Below is a small trained network, with its code and all its weights. Each question gives an input and a class and asks what happens when units are switched off, that is, made to give their printed mean instead of their output.

import numpy as np


def w(rows, s, z=0):
    codes = np.array(rows[::2]) - 128.0
    scale = np.full(codes.shape[1], s)
    scale[-1] = z or s
    return codes * scale


def norm(h):
    return h / np.sqrt((h * h).mean(-1, keepdims=True) + 1e-5)


def f(y):
    return np.maximum(y, 0)


def log_softmax(a):
    a = a - a.max(-1, keepdims=True)
    return a - np.log(np.exp(a).sum(-1, keepdims=True))


def net(x, mask):
    res = np.array(x, float).reshape(1, 5) / 4 @ E
    u = 0
    for l in range(2):
        y = f(norm(res) @ A[l][:, :-1].T + A[l][:, -1])
        res = res + np.where(mask[u : u + 15], y, B[l][:, -1]) @ B[l][:, :-1]
        u += 15
    return log_softmax(norm(res)[-1] @ U[:, :-1].T + U[:, -1])


A, B = {}, {}
E = w([
[126,129,128,129,129],'x0',
[121,130,128,131,133],'x1',
[210,94,184,231,137],'x2',
[159,210,2,194,73],'x3',
[209,221,91,74,224],'x4',
],0.0065)
A[0] = w([
[97,143,133,54,71,175],'L0N0',
[97,93,106,157,87,87],'L0N1',
[221,101,121,197,206,106],'L0N2',
[145,142,117,174,214,161],'L0N3',
[158,78,107,111,96,157],'L0N4',
[172,76,127,80,58,125],'L0N5',
[225,141,83,82,249,152],'L0N6',
[112,216,44,197,42,158],'L0N7',
[215,78,160,240,175,145],'L0N8',
[116,115,253,65,158,200],'L0N9',
[65,118,238,25,164,148],'L0N10',
[136,145,101,2,175,3],'L0N11',
[185,69,254,131,245,43],'L0N12',
[174,111,170,214,139,108],'L0N13',
[80,81,163,229,50,117],'L0N14',
],0.0086,0.0063)
B[0] = w([
[102,141,106,164,91,188],'L0N0',
[99,145,109,106,149,153],'L0N1',
[147,186,159,133,49,197],'L0N2',
[137,122,132,113,73,188],'L0N3',
[86,124,147,114,126,153],'L0N4',
[109,134,152,138,135,145],'L0N5',
[126,173,147,98,153,245],'L0N6',
[119,103,106,88,77,253],'L0N7',
[216,112,161,135,142,227],'L0N8',
[108,144,192,135,140,232],'L0N9',
[158,157,138,202,50,222],'L0N10',
[99,116,123,164,247,165],'L0N11',
[111,131,155,26,155,204],'L0N12',
[106,108,98,127,221,183],'L0N13',
[90,81,108,128,178,207],'L0N14',
],0.011,0.0079)
A[1] = w([
[79,59,210,103,140,90],'L1N0',
[108,51,58,168,116,42],'L1N1',
[62,84,155,251,121,130],'L1N2',
[79,119,131,129,84,62],'L1N3',
[148,116,191,181,124,141],'L1N4',
[82,186,104,88,147,120],'L1N5',
[214,163,123,210,102,56],'L1N6',
[117,133,30,107,93,116],'L1N7',
[109,99,169,75,137,53],'L1N8',
[117,145,176,211,164,44],'L1N9',
[102,144,159,204,233,75],'L1N10',
[206,33,50,180,134,3],'L1N11',
[131,114,137,85,99,168],'L1N12',
[122,151,181,120,209,125],'L1N13',
[146,105,46,119,176,178],'L1N14',
],0.014,0.0062)
B[1] = w([
[180,163,41,183,131,231],'L1N0',
[60,93,154,178,66,190],'L1N1',
[254,166,158,63,132,254],'L1N2',
[117,179,89,190,54,175],'L1N3',
[94,116,21,76,156,227],'L1N4',
[114,79,87,106,112,215],'L1N5',
[42,179,92,194,18,180],'L1N6',
[139,93,173,145,249,247],'L1N7',
[174,99,71,147,142,160],'L1N8',
[98,89,76,89,157,175],'L1N9',
[15,184,214,221,167,190],'L1N10',
[199,14,245,18,33,172],'L1N11',
[105,142,116,171,166,197],'L1N12',
[80,61,108,177,98,242],'L1N13',
[186,138,152,16,80,201],'L1N14',
],0.0094,0.0066)
U = w([
[187,234,114,186,38,254],'0',
[170,77,144,220,198,123],'1',
[42,66,44,139,65,46],'2',
[200,35,178,86,44,88],'3',
[38,225,168,153,179,90],'4',
[219,184,251,60,183,44],'5',
[135,159,62,5,182,107],'6',
],0.022,0.0049)

Each question gives the input, the list of numbers given to net, and the class t.
The units are the neurons (one row each of A and B). Each row of codes is followed by its name. A weight is (code - 128) times the scale printed after its matrix; where a second scale follows, it is the last column's (A, B and U).
mask holds one flag per neuron, layer by layer. A switched-off neuron (its flag False) gives its mean, the last column of its row in B, instead of its output. The means were averaged over made-up inputs and are rounded, as every weight is.
A unit's drop is (log p(t) with every unit on - log p(t) with that unit switched off) / (log p(t) with every unit on - log p(t) with every unit switched off).
The circuit of an input: a set's keep is (log p(t) with only the set's units on - log p(t) with every unit switched off) / (log p(t) with every unit on - log p(t) with every unit switched off). Starting from the 12 units with the biggest drops (on a tie, the unit counted first), units are removed one at a time, each time the one whose removal leaves the highest keep (on an exact tie, the one counted first), for as long as the keep stays at least 0.8.
circuit, biggest first: the units of the circuit, biggest drop first
unit that matters most: the unit with the biggest drop
k most important neurons: the k neurons with the biggest drops, biggest first
k most important neurons of layer l: the k neurons of layer l with the biggest drops, biggest first
drop when u is switched off: that unit's drop, to one decimal
input [7,-3,0,-4,0], class 0: circuit, biggest first : (L0N10)
input [5,-3,8,5,0], class 3: 4 most important neurons : (L1N11 L0N13 L0N10 L0N9)
input [0,8,-8,0,7], class 4: 4 most important neurons : (L0N11 L0N7 L1N10 L0N12)
input [-7,-4,8,5,0], class 3: 2 most important neurons : (L1N11 L0N13)
input [-6,-1,7,5,0], class 3: circuit, biggest first : (L1N11 L0N9)
input [4,6,-6,1,-1], class 2: 4 most important neurons of layer 1 : (L1N10 L1N7 L1N0 L1N5)
input [4,-8,1,-3,-8], class 1: circuit, biggest first : (L0N7 L1N14)
input [5,3,2,-5,-8], class 1: 2 most important neurons of layer 0 : (L0N14 L0N7)
input [-1,5,-4,7,1], class 6: 3 most important neurons : (L0N10 L1N7 L1N13)
input [-2,1,0,-7,-1], class 0: 2 most important neurons : (L0N10 L1N0)
input [-3,-5,-7,2,0], class 2: 4 most important neurons of layer 0 : (L0N0 L0N6 L0N12 L0N8)
input [-1,-6,2,-3,-8], class 1: 3 most important neurons : (L0N14 L1N2 L0N7)
input [2,7,0,8,3], class 6: 2 most important neurons : (L0N10 L0N7)
input [-4,5,5,1,1], class 0: unit that matters most : L0N2
input [-1,7,2,6,0], class 3: 2 most important neurons : (L0N9 L0N10)
input [4,-6,2,-2,-7], class 1: 2 most important neurons : (L0N14 L1N2)
input [-7,-6,0,-3,3], class 4: 2 most important neurons : (L0N11 L1N2)
input [-3,-2,7,0,-8], class 1: 2 most important neurons of layer 1 : (L1N10 L1N0)
input [-7,-8,5,-8,-7], class 1: drop when L1N0 is switched off : 0.1
input [8,-8,5,-8,-7], class 1: most important neuron : (L1N0)
input [-5,-7,-2,-1,1], class 4: drop when L0N11 is switched off : 0.7
input [8,8,-5,-2,-2], class 0: drop when L1N0 is switched off : 0.0
